Here is a tiny trained network, its code and every weight. The questions are about switching its units off for an input and a class, where a switched-off unit gives its printed mean instead of its output.

import numpy as np


def w(rows, s, z=0):
    codes = np.array(rows[::2]) - 128.0
    scale = np.full(codes.shape[1], s)
    scale[-1] = z or s
    return codes * scale


def norm(h):
    return h / np.sqrt((h * h).mean(-1, keepdims=True) + 1e-5)


def f(y):
    return np.maximum(y, 0)


def log_softmax(a):
    a = a - a.max(-1, keepdims=True)
    return a - np.log(np.exp(a).sum(-1, keepdims=True))


def net(x, mask):
    res = np.array(x, float).reshape(1, 3) / 4 @ E
    u = 0
    for l in range(2):
        y = f(norm(res) @ A[l][:, :-1].T + A[l][:, -1])
        res = res + np.where(mask[u : u + 3], y, B[l][:, -1]) @ B[l][:, :-1]
        u += 3
    return log_softmax(norm(res)[-1] @ U[:, :-1].T + U[:, -1])


A, B = {}, {}
E = w([
[215,102,142,74,197,66,255,51],'x0',
[151,117,242,178,250,68,99,187],'x1',
[122,209,92,64,133,141,104,200],'x2',
],0.0088)
A[0] = w([
[137,100,139,83,129,75,176,61,172],'L0N1',
[217,142,137,123,157,138,102,196,171],'L0N2',
[93,21,195,218,111,142,131,2,2],'L0N3',
],0.0075,0.0072)
B[0] = w([
[129,151,104,171,94,161,107,160,254],'L0N1',
[141,159,68,84,78,187,101,122,226],'L0N2',
[72,154,99,26,250,130,143,144,199],'L0N3',
],0.014,0.0058)
A[1] = w([
[100,223,105,113,153,214,74,181,252],'L1N1',
[225,127,253,108,191,116,55,191,108],'L1N2',
[228,165,137,84,145,109,222,101,95],'L1N3',
],0.0074,0.0045)
B[1] = w([
[137,100,160,139,164,101,158,108,254],'L1N1',
[148,115,24,83,9,170,150,97,166],'L1N2',
[36,125,207,148,114,128,22,188,155],'L1N3',
],0.015)
U = w([
[67,146,130,8,201,148,133,170,222],'0',
[172,91,83,109,42,146,143,127,179],'1',
[73,101,239,225,82,135,63,179,130],'2',
[177,108,160,164,218,107,218,91,82],'3',
[158,151,154,145,116,24,125,132,2],'4',
],0.016,0.0059)

Each question gives the input, the list of numbers given to net, and the class t.
The units are the neurons (one row each of A and B). Each row of codes is followed by its name. A weight is (code - 128) times the scale printed after its matrix; where a second scale follows, it is the last column's (A, B and U).
mask holds one flag per neuron, layer by layer. A switched-off neuron (its flag False) gives its mean, the last column of its row in B, instead of its output. The means were averaged over made-up inputs and are rounded, as every weight is.
A unit's drop is (log p(t) with every unit on - log p(t) with that unit switched off) / (log p(t) with every unit on - log p(t) with every unit switched off).
The circuit of an input: a set's keep is (log p(t) with only the set's units on - log p(t) with every unit switched off) / (log p(t) with every unit on - log p(t) with every unit switched off). Starting from all 6 units, units are removed one at a time, each time the one whose removal leaves the highest keep (on an exact tie, the one counted first), for as long as the keep stays at least 0.8.
units of the circuit, in order: the units of the circuit, biggest drop first
most important unit: the unit with the biggest drop
top k neurons: the k neurons with the biggest drops, biggest first
top k neurons in layer l: the k neurons of layer l with the biggest drops, biggest first
drop when u is switched off: that unit's drop, to one decimal
input [-6,-4,-3], class 2: top 2 neurons	L1N2, L0N2
input [0,7,5], class 1: top 2 neurons	L1N2, L0N3
input [0,8,-7], class 1: top 2 neurons	L1N2, L1N1
input [-1,3,-8], class 0: most important unit	L0N3
input [7,-6,1], class 2: top 2 neurons in layer 1	L1N3, L1N2
input [7,-3,4], class 2: units of the circuit, in order	L1N3, L0N3
input [-2,3,0], class 3: top 2 neurons	L1N1, L0N2
input [6,-5,0], class 2: top 3 neurons	L1N3, L0N2, L1N2
input [6,3,-7], class 0: units of the circuit, in order	L0N3, L1N3
input [-5,-7,-7], class 0: top 2 neurons in layer 0	L0N3, L0N1
input [7,-4,6], class 2: units of the circuit, in order	L1N3, L0N3, L0N2
input [7,0,-6], class 2: top 2 neurons	L1N3, L0N1
input [-3,0,-1], class 3: units of the circuit, in order	L1N3, L1N1
input [-3,2,-3], class 3: units of the circuit, in order	L1N3
input [4,-3,-2], class 2: top 2 neurons	L0N2, L1N2
input [1,6,-6], class 0: top 3 neurons	L0N3, L1N1, L1N2
input [-3,4,-3], class 1: top 2 neurons	L1N2, L0N1
input [3,0,2], class 3: top 3 neurons	L0N1, L1N2, L1N1
input [4,8,7], class 1: drop when L0N3 is switched off	0.4
input [8,8,2], class 1: top neuron	L1N2
input [-2,2,-6], class 0: drop when L0N3 is switched off	0.9
input [5,-1,-7], class 0: drop when L0N2 is switched off	0.0
input [-2,7,-8], class 0: drop when L0N3 is switched off	1.1
input [5,6,3], class 1: top 2 neurons	L1N2, L0N3
